Below is a small trained network, with its code and all its weights. Each question gives an input and a target symbol and asks what happens when units are switched off, that is, made to give their printed mean instead of their output.

import numpy as np


def w(rows, s, z=0):
    codes = np.array(rows[::2]) - 128.0
    scale = np.full(codes.shape[1], s)
    scale[-1] = z or s
    return codes * scale


def norm(h):
    return h / np.sqrt((h * h).mean(-1, keepdims=True) + 1e-5)


def f(y):
    return y / 2 * (1 + np.tanh(0.7978845608 * (y + 0.044715 * y**3)))


def softmax(a):
    e = np.exp(a - a.max(-1, keepdims=True))
    return e / e.sum(-1, keepdims=True)


def log_softmax(a):
    a = a - a.max(-1, keepdims=True)
    return a - np.log(np.exp(a).sum(-1, keepdims=True))


def net(x, mask):
    ids = ['θλμξπστφψ'.index(c) for c in x.split()]
    T = len(ids)
    res = E[ids] + P[:T]
    r = norm(res)
    for j in range(2):
        rows = slice(3 * j, 3 * j + 3)
        q, k, v = (r @ M[0][rows].T for M in (Q, K, V))
        z = softmax(np.where(np.tri(T) > 0, q @ k.T / 3**0.5, -1e9)) @ v
        o = O[0][rows]
        res = res + np.where(mask[j], z, o[:, -1]) @ o[:, :-1]
    y = f(norm(res) @ A[0][:, :-1].T + A[0][:, -1])
    res = res + np.where(mask[2:14], y, B[0][:, -1]) @ B[0][:, :-1]
    return log_softmax(norm(res)[-1] @ U[:, :-1].T + U[:, -1])


Q, K, V, O, A, B = {}, {}, {}, {}, {}, {}
E = w([
[114,166,83],'θ',
[88,144,5],'λ',
[121,208,59],'μ',
[100,172,111],'ξ',
[105,139,52],'π',
[125,242,149],'σ',
[91,95,61],'τ',
[88,115,248],'φ',
[175,184,127],'ψ',
],0.018)
P = w([
[165,2,120],'0',
[25,122,113],'1',
[30,107,99],'2',
[44,124,125],'3',
[63,134,173],'4',
[110,172,139],'5',
[65,137,146],'6',
],0.011)
Q[0] = w([
[171,114,79],'head 0',
[10,237,121],'head 0',
[152,88,166],'head 0',
[117,83,187],'head 1',
[187,152,65],'head 1',
[203,75,156],'head 1',
],0.012)
K[0] = w([
[84,142,135],'head 0',
[210,14,169],'head 0',
[128,162,107],'head 0',
[137,72,72],'head 1',
[81,188,121],'head 1',
[43,141,2],'head 1',
],0.014)
V[0] = w([
[151,101,30],'head 0',
[118,30,139],'head 0',
[149,194,57],'head 0',
[69,86,19],'head 1',
[70,3,152],'head 1',
[125,100,86],'head 1',
],0.02)
O[0] = w([
[22,51,62,163],'head 0',
[162,100,34,155],'head 0',
[56,105,149,126],'head 0',
[58,45,168,8],'head 1',
[254,64,129,2],'head 1',
[131,124,156,67],'head 1',
],0.018,0.0086)
A[0] = w([
[239,156,47,225],'neuron 0',
[79,115,164,193],'neuron 1',
[157,148,164,137],'neuron 2',
[154,89,221,97],'neuron 3',
[136,110,127,51],'neuron 4',
[94,85,34,152],'neuron 5',
[161,129,133,80],'neuron 6',
[147,23,47,86],'neuron 7',
[103,84,245,151],'neuron 8',
[248,163,86,193],'neuron 9',
[160,53,70,64],'neuron 10',
[64,176,78,255],'neuron 11',
],0.016,0.0029)
B[0] = w([
[77,61,251,206],'neuron 0',
[159,100,127,163],'neuron 1',
[129,174,122,140],'neuron 2',
[129,110,186,126],'neuron 3',
[113,122,120,119],'neuron 4',
[179,177,177,198],'neuron 5',
[104,148,158,128],'neuron 6',
[195,177,60,166],'neuron 7',
[169,114,184,138],'neuron 8',
[73,54,201,202],'neuron 9',
[141,149,82,148],'neuron 10',
[214,142,108,248],'neuron 11',
],0.025,0.012)
U = w([
[213,110,91,7],'θ',
[206,107,80,15],'λ',
[16,83,166,131],'μ',
[248,142,97,30],'ξ',
[174,91,61,88],'π',
[111,193,112,255],'σ',
[185,124,76,85],'τ',
[254,80,229,162],'φ',
[157,233,182,225],'ψ',
],0.0077,0.0039)

Each question gives the input, a string of symbols that net reads in full, and the target symbol t.
The units are the heads (3 rows each of Q, K, V and O) and the neurons (one row each of A and B). Each row of codes is followed by its name. A weight is (code - 128) times the scale printed after its matrix; where a second scale follows, it is the last column's (O, A, B and U).
mask holds one flag per unit, heads first, then neurons. A switched-off unit (its flag False) gives its mean, the last column of its rows in O or B, instead of its output. The means were averaged over made-up inputs and are rounded, as every weight is.
A unit's drop is (log p(t) with every unit on - log p(t) with that unit switched off) / (log p(t) with every unit on - log p(t) with every unit switched off).
The circuit of an input: a set's keep is (log p(t) with only the set's units on - log p(t) with every unit switched off) / (log p(t) with every unit on - log p(t) with every unit switched off). Starting from the 12 units with the biggest drops (on a tie, the unit counted first), units are removed one at a time, each time the one whose removal leaves the highest keep (on an exact tie, the one counted first), for as long as the keep stays at least 0.8.
units of the circuit, in order: the units of the circuit, biggest drop first
unit that matters most: the unit with the biggest drop
top k neurons: the k neurons with the biggest drops, biggest first
which heads matter: for each layer, one digit per head in row order, 1 if its drop is at least 0.15 and else 0, layers parted by /
drop when u is switched off: that unit's drop, to one decimal
input θ σ θ σ φ π, target φ: unit that matters most	head 1
input ξ ψ ξ σ θ φ μ, target φ: units of the circuit, in order	head 1; neuron 0
input μ μ φ λ σ, target μ: which heads matter	01
input μ μ ψ, target μ: which heads matter	11
input φ θ σ, target φ: which heads matter	11
input λ θ θ σ θ ψ, target σ: units of the circuit, in order	neuron 0; head 0
input φ σ τ, target φ: which heads matter	01
input μ σ ψ θ, target μ: which heads matter	11
input μ θ ξ, target μ: which heads matter	11
input μ τ μ μ, target μ: which heads matter	01
input μ μ σ θ ψ ξ φ, target μ: which heads matter	11
input φ λ φ θ, target φ: top 2 neurons	neuron 0; neuron 9
input μ σ λ σ τ, target μ: drop when head 1 is switched off	1.5
input φ λ σ π σ θ, target φ: unit that matters most	head 0
input μ ψ σ σ μ π λ, target μ: drop when neuron 7 is switched off	0.1
input μ σ μ, target μ: drop when head 0 is switched off	1.1
input λ μ π σ σ θ ψ, target σ: drop when neuron 3 is switched off	0.0
